Below are the code and all the weights of a small trained network. Each question names an input and a class and asks about switching units off, where a switched-off unit gives its printed mean instead of its output.

import numpy as np


def w(rows, s, z=0):
    codes = np.array(rows[::2]) - 128.0
    scale = np.full(codes.shape[1], s)
    scale[-1] = z or s
    return codes * scale


def norm(h):
    return h / np.sqrt((h * h).mean(-1, keepdims=True) + 1e-5)


def f(y):
    return y / 2 * (1 + np.tanh(0.7978845608 * (y + 0.044715 * y**3)))


def log_softmax(a):
    a = a - a.max(-1, keepdims=True)
    return a - np.log(np.exp(a).sum(-1, keepdims=True))


def net(x, mask):
    res = np.array(x, float).reshape(1, 5) / 4 @ E
    u = 0
    for l in range(2):
        y = f(norm(res) @ A[l][:, :-1].T + A[l][:, -1])
        res = res + np.where(mask[u : u + 8], y, B[l][:, -1]) @ B[l][:, :-1]
        u += 8
    return log_softmax(norm(res)[-1] @ U[:, :-1].T + U[:, -1])


A, B = {}, {}
E = w([
[130,127,101,111,117],'x0',
[39,89,65,164,182],'x1',
[237,186,129,101,182],'x2',
[179,3,128,54,197],'x3',
[161,104,73,142,116],'x4',
],0.0049)
A[0] = w([
[177,249,113,197,116,179],'0.n1',
[122,96,129,166,153,81],'0.n2',
[155,165,165,169,1,102],'0.n3',
[78,148,103,181,112,184],'0.n4',
[96,164,170,157,121,76],'0.n5',
[112,24,121,153,147,149],'0.n6',
[190,180,75,113,66,252],'0.n7',
[77,138,116,186,77,125],'0.n8',
],0.0097,0.0032)
B[0] = w([
[48,173,126,24,170,255],'0.n1',
[43,89,117,124,157,129],'0.n2',
[130,204,111,54,116,211],'0.n3',
[156,125,70,181,211,194],'0.n4',
[115,116,62,107,166,146],'0.n5',
[88,175,206,3,102,206],'0.n6',
[70,165,220,158,151,221],'0.n7',
[182,130,91,216,169,190],'0.n8',
],0.0063)
A[1] = w([
[98,70,69,110,78,175],'1.n1',
[109,248,128,125,96,239],'1.n2',
[254,95,223,50,143,241],'1.n3',
[127,121,206,127,28,17],'1.n4',
[68,58,151,26,251,189],'1.n5',
[117,155,175,184,76,106],'1.n6',
[80,213,68,163,202,199],'1.n7',
[133,126,97,241,140,5],'1.n8',
],0.0071,0.0016)
B[1] = w([
[121,143,225,106,157,130],'1.n1',
[124,82,81,88,171,205],'1.n2',
[176,103,136,254,117,220],'1.n3',
[125,119,66,157,69,135],'1.n4',
[139,148,142,115,32,255],'1.n5',
[143,58,70,92,128,121],'1.n6',
[136,61,75,101,150,224],'1.n7',
[178,119,122,169,98,136],'1.n8',
],0.0079,0.0077)
U = w([
[49,194,39,8,207,69],'0',
[54,202,187,13,119,252],'1',
[160,120,219,121,3,136],'2',
[223,180,219,177,118,15],'3',
[18,79,46,179,185,20],'4',
],0.0071,0.0039)

Each question gives the input, the list of numbers given to net, and the class t.
The units are the neurons (one row each of A and B). Each row of codes is followed by its name. A weight is (code - 128) times the scale printed after its matrix; where a second scale follows, it is the last column's (A, B and U).
mask holds one flag per neuron, layer by layer. A switched-off neuron (its flag False) gives its mean, the last column of its row in B, instead of its output. The means were averaged over made-up inputs and are rounded, as every weight is.
A unit's drop is (log p(t) with every unit on - log p(t) with that unit switched off) / (log p(t) with every unit on - log p(t) with every unit switched off).
The circuit of an input: a set's keep is (log p(t) with only the set's units on - log p(t) with every unit switched off) / (log p(t) with every unit on - log p(t) with every unit switched off). Starting from the 12 units with the biggest drops (on a tie, the unit counted first), units are removed one at a time, each time the one whose removal leaves the highest keep (on an exact tie, the one counted first), for as long as the keep stays at least 0.8.
circuit, biggest first: the units of the circuit, biggest drop first
k most important neurons: the k neurons with the biggest drops, biggest first
k most important neurons of layer l: the k neurons of layer l with the biggest drops, biggest first
drop when u is switched off: that unit's drop, to one decimal
input [-3,-1,3,5,-2], class 3: 2 most important neurons : (1.n3, 0.n1)
input [1,6,-6,1,0], class 1: circuit, biggest first : (0.n6)
input [7,4,1,6,-6], class 2: circuit, biggest first : (0.n1, 1.n5)
input [8,7,6,5,-4], class 2: 2 most important neurons : (0.n1, 1.n5)
input [5,7,2,3,5], class 2: circuit, biggest first : (1.n5, 0.n1, 0.n6)
input [6,-3,2,7,7], class 3: 2 most important neurons : (1.n3, 0.n1)
input [1,-7,-4,0,7], class 0: 4 most important neurons : (0.n3, 1.n2, 1.n5, 0.n6)
input [-3,6,6,8,-3], class 2: 2 most important neurons of layer 1 : (1.n5, 1.n3)
input [-5,-6,3,7,-6], class 3: 2 most important neurons : (1.n3, 0.n1)
input [5,-6,5,2,-7], class 3: 2 most important neurons of layer 1 : (1.n3, 1.n5)
input [0,-2,3,3,8], class 3: 2 most important neurons : (0.n1, 1.n3)
input [-2,-1,-1,4,-2], class 2: 2 most important neurons : (0.n1, 1.n3)
input [1,6,-8,7,0], class 1: 2 most important neurons : (0.n6, 1.n3)
input [-3,-4,4,8,2], class 3: circuit, biggest first : (1.n3)
input [3,-6,-8,-8,-1], class 0: drop when 0.n3 is switched off : 0.2
input [6,3,-1,2,3], class 1: drop when 1.n2 is switched off : -0.1
input [-1,-1,7,6,3], class 3: drop when 1.n4 is switched off : 0.0
input [7,-8,-6,5,-8], class 2: drop when 0.n4 is switched off : 0.1
